Here is a tiny trained network, its code and every weight. The questions are about switching its units off for an input and a target symbol, where a switched-off unit gives its printed mean instead of its output.

import numpy as np


def w(rows, s, z=0):
    codes = np.array(rows[::2]) - 128.0
    scale = np.full(codes.shape[1], s)
    scale[-1] = z or s
    return codes * scale


def f(y):
    return y / 2 * (1 + np.tanh(0.7978845608 * (y + 0.044715 * y**3)))


def softmax(a):
    e = np.exp(a - a.max(-1, keepdims=True))
    return e / e.sum(-1, keepdims=True)


def log_softmax(a):
    a = a - a.max(-1, keepdims=True)
    return a - np.log(np.exp(a).sum(-1, keepdims=True))


def net(x, mask):
    ids = ['βγεζηλμπφψω'.index(c) for c in x.split()]
    T = len(ids)
    res = E[ids] + P[:T]
    u = 0
    for l in range(2):
        q, k, v = (res @ M[l].T for M in (Q, K, V))
        z = softmax(np.where(np.tri(T) > 0, q @ k.T / 3**0.5, -1e9)) @ v
        res = res + np.where(mask[u], z, O[l][:, -1]) @ O[l][:, :-1]
        u += 1
        y = f(res @ A[l][:, :-1].T + A[l][:, -1])
        res = res + np.where(mask[u : u + 16], y, B[l][:, -1]) @ B[l][:, :-1]
        u += 16
    return log_softmax(res[-1] @ U[:, :-1].T + U[:, -1])


Q, K, V, O, A, B = {}, {}, {}, {}, {}, {}
E = w([
[160,208,160,2],'β',
[180,185,64,147],'γ',
[86,111,151,26],'ε',
[154,131,39,200],'ζ',
[174,163,42,187],'η',
[89,79,117,88],'λ',
[101,160,136,34],'μ',
[102,67,80,156],'π',
[115,110,56,169],'φ',
[195,209,65,68],'ψ',
[79,209,234,226],'ω',
],0.0056)
P = w([
[87,118,122,134],'0',
[220,254,111,140],'1',
[201,239,119,142],'2',
[193,208,123,135],'3',
[205,193,137,136],'4',
[191,165,142,127],'5',
[193,148,140,121],'6',
[186,135,141,104],'7',
[184,124,138,95],'8',
[185,112,142,82],'9',
[180,114,151,55],'10',
[179,108,141,73],'11',
[181,95,135,80],'12',
],0.0069)
Q[0] = w([
[155,237,255,240],'0.h0',
[107,29,27,25],'0.h0',
[151,234,240,241],'0.h0',
],0.0057)
K[0] = w([
[28,58,127,109],'0.h0',
[201,194,130,146],'0.h0',
[1,35,125,101],'0.h0',
],0.0061)
V[0] = w([
[63,61,184,34],'0.h0',
[47,3,114,120],'0.h0',
[176,250,191,62],'0.h0',
],0.0054)
O[0] = w([
[49,54,241,40,45],'0.h0',
[51,2,196,190,2],'0.h0',
[173,227,121,6,232],'0.h0',
],0.0052,0.0027)
A[0] = w([
[145,147,73,100,176],'0.n0',
[124,188,182,166,255],'0.n1',
[155,167,1,69,232],'0.n2',
[124,172,169,164,243],'0.n3',
[179,147,48,131,172],'0.n4',
[130,169,155,153,189],'0.n5',
[136,159,133,135,177],'0.n6',
[119,118,135,151,122],'0.n7',
[105,111,132,169,133],'0.n8',
[75,114,193,95,165],'0.n9',
[58,116,208,88,176],'0.n10',
[177,144,60,136,156],'0.n11',
[103,107,126,170,132],'0.n12',
[45,6,132,140,143],'0.n13',
[176,149,141,24,99],'0.n14',
[46,63,84,234,155],'0.n15',
],0.0083,0.0053)
B[0] = w([
[119,136,77,110,175],'0.n0',
[3,116,133,121,176],'0.n1',
[109,156,28,81,245],'0.n2',
[27,122,133,126,166],'0.n3',
[125,135,91,71,188],'0.n4',
[72,122,127,123,152],'0.n5',
[89,124,120,114,154],'0.n6',
[131,124,138,143,121],'0.n7',
[127,112,142,165,120],'0.n8',
[97,157,163,81,125],'0.n9',
[73,169,173,64,126],'0.n10',
[125,136,93,66,174],'0.n11',
[130,106,142,170,119],'0.n12',
[163,76,217,153,124],'0.n13',
[132,98,34,175,167],'0.n14',
[142,101,154,246,124],'0.n15',
],0.0073,0.012)
Q[1] = w([
[182,71,193,193],'1.h0',
[139,116,156,141],'1.h0',
[24,251,2,31],'1.h0',
],0.0085)
K[1] = w([
[192,114,113,107],'1.h0',
[152,124,112,117],'1.h0',
[12,153,150,162],'1.h0',
],0.011)
V[1] = w([
[116,121,212,70],'1.h0',
[128,83,145,254],'1.h0',
[116,97,231,131],'1.h0',
],0.01)
O[1] = w([
[181,209,176,139,214],'1.h0',
[138,56,176,1,193],'1.h0',
[198,188,227,85,253],'1.h0',
],0.0081,0.0036)
A[1] = w([
[152,142,79,65,151],'1.n0',
[87,83,97,132,117],'1.n1',
[122,150,116,239,88],'1.n2',
[208,155,184,97,82],'1.n3',
[55,89,72,145,130],'1.n4',
[102,122,104,192,104],'1.n5',
[121,104,193,81,210],'1.n6',
[93,101,93,148,119],'1.n7',
[72,127,179,144,255],'1.n8',
[89,83,94,135,118],'1.n9',
[204,194,141,167,132],'1.n10',
[52,91,73,145,134],'1.n11',
[80,67,99,74,141],'1.n12',
[66,63,98,97,128],'1.n13',
[100,146,123,208,125],'1.n14',
[133,2,136,79,147],'1.n15',
],0.0075,0.0057)
B[1] = w([
[114,116,175,184,252],'1.n0',
[127,125,175,157,165],'1.n1',
[153,79,31,54,155],'1.n2',
[201,100,167,151,189],'1.n3',
[186,103,194,191,209],'1.n4',
[174,80,89,120,161],'1.n5',
[161,113,3,74,189],'1.n6',
[171,100,147,152,169],'1.n7',
[126,217,31,144,140],'1.n8',
[135,122,179,158,168],'1.n9',
[36,171,189,162,160],'1.n10',
[181,107,189,191,211],'1.n11',
[77,74,177,165,196],'1.n12',
[89,136,196,181,184],'1.n13',
[147,113,59,109,155],'1.n14',
[32,77,108,83,169],'1.n15',
],0.0065,0.014)
U = w([
[162,137,11,108,66],'β',
[150,115,170,166,162],'γ',
[143,199,243,159,97],'ε',
[45,106,188,127,125],'ζ',
[105,109,224,167,109],'η',
[251,125,153,107,156],'λ',
[3,205,74,139,255],'μ',
[192,55,116,68,38],'π',
[32,87,66,78,100],'φ',
[195,84,96,145,84],'ψ',
[138,138,104,108,197],'ω',
],0.0046,0.0026)

Each question gives the input, a string of symbols that net reads in full, and the target symbol t.
The units are the heads (3 rows each of Q, K, V and O) and the neurons (one row each of A and B). Each row of codes is followed by its name. A weight is (code - 128) times the scale printed after its matrix; where a second scale follows, it is the last column's (O, A, B and U).
mask holds one flag per unit, layer by layer, with each layer's heads first. A switched-off unit (its flag False) gives its mean, the last column of its rows in O or B, instead of its output. The means were averaged over made-up inputs and are rounded, as every weight is.
A unit's drop is (log p(t) with every unit on - log p(t) with that unit switched off) / (log p(t) with every unit on - log p(t) with every unit switched off).
The circuit of an input: a set's keep is (log p(t) with only the set's units on - log p(t) with every unit switched off) / (log p(t) with every unit on - log p(t) with every unit switched off). Starting from the 12 units with the biggest drops (on a tie, the unit counted first), units are removed one at a time, each time the one whose removal leaves the highest keep (on an exact tie, the one counted first), for as long as the keep stays at least 0.8.
units of the circuit, in order: the units of the circuit, biggest drop first
most important unit: the unit with the biggest drop
k most important neurons: the k neurons with the biggest drops, biggest first
top k neurons in layer l: the k neurons of layer l with the biggest drops, biggest first
input β ω ω ε, target μ: 3 most important neurons -> [0.n2; 1.n3; 0.n1]
input μ μ ω ω β β π μ γ ε, target μ: units of the circuit, in order -> [1.h0]
input φ ε μ, target φ: units of the circuit, in order -> [0.h0; 1.h0; 0.n15]
input ε ε β π ε ψ λ, target ε: top 2 neurons in layer 0 -> [0.n2; 0.n10]
input β μ ψ η φ φ β ψ β ε π, target β: units of the circuit, in order -> [1.h0; 1.n2; 1.n5]
input φ φ φ ε ζ π, target φ: units of the circuit, in order -> [0.h0; 1.h0; 0.n15]
input φ η π ε π ζ ε ψ, target φ: 2 most important neurons -> [0.n15; 1.n15]
input ε ψ π η λ γ ψ γ, target ε: 4 most important neurons -> [0.n2; 0.n13; 0.n10; 1.n10]
input μ π ε μ, target μ: top 2 neurons in layer 0 -> [0.n2; 0.n10]
input β φ η η ε ψ λ π π π π γ, target β: 2 most important neurons -> [1.n2; 0.n10]
input λ μ ε η β φ γ β μ ω φ, target μ: 4 most important neurons -> [0.n1; 0.n3; 0.n5; 0.n13]
input ε ε ψ β, target ε: 2 most important neurons -> [0.n2; 0.n13]
input ε ψ ζ π φ π π ε ε ε, target ε: 2 most important neurons -> [0.n10; 0.n2]
input ζ φ ε η η β π, target ζ: most important neuron -> [0.n15]
input φ π γ, target φ: 2 most important neurons -> [0.n15; 0.n2]
input λ ε π π ε ε ψ ε ζ, target λ: 2 most important neurons -> [0.n2; 0.n13]
input π ε γ φ β, target π: top 2 neurons in layer 1 -> [1.n6; 1.n3]
input ψ β η β, target ψ: top 2 neurons in layer 1 -> [1.n4; 1.n11]
input π ε π φ ε ζ, target π: top 2 neurons in layer 1 -> [1.n6; 1.n3]
input ζ ε β π γ, target ζ: most important unit -> 0.h0
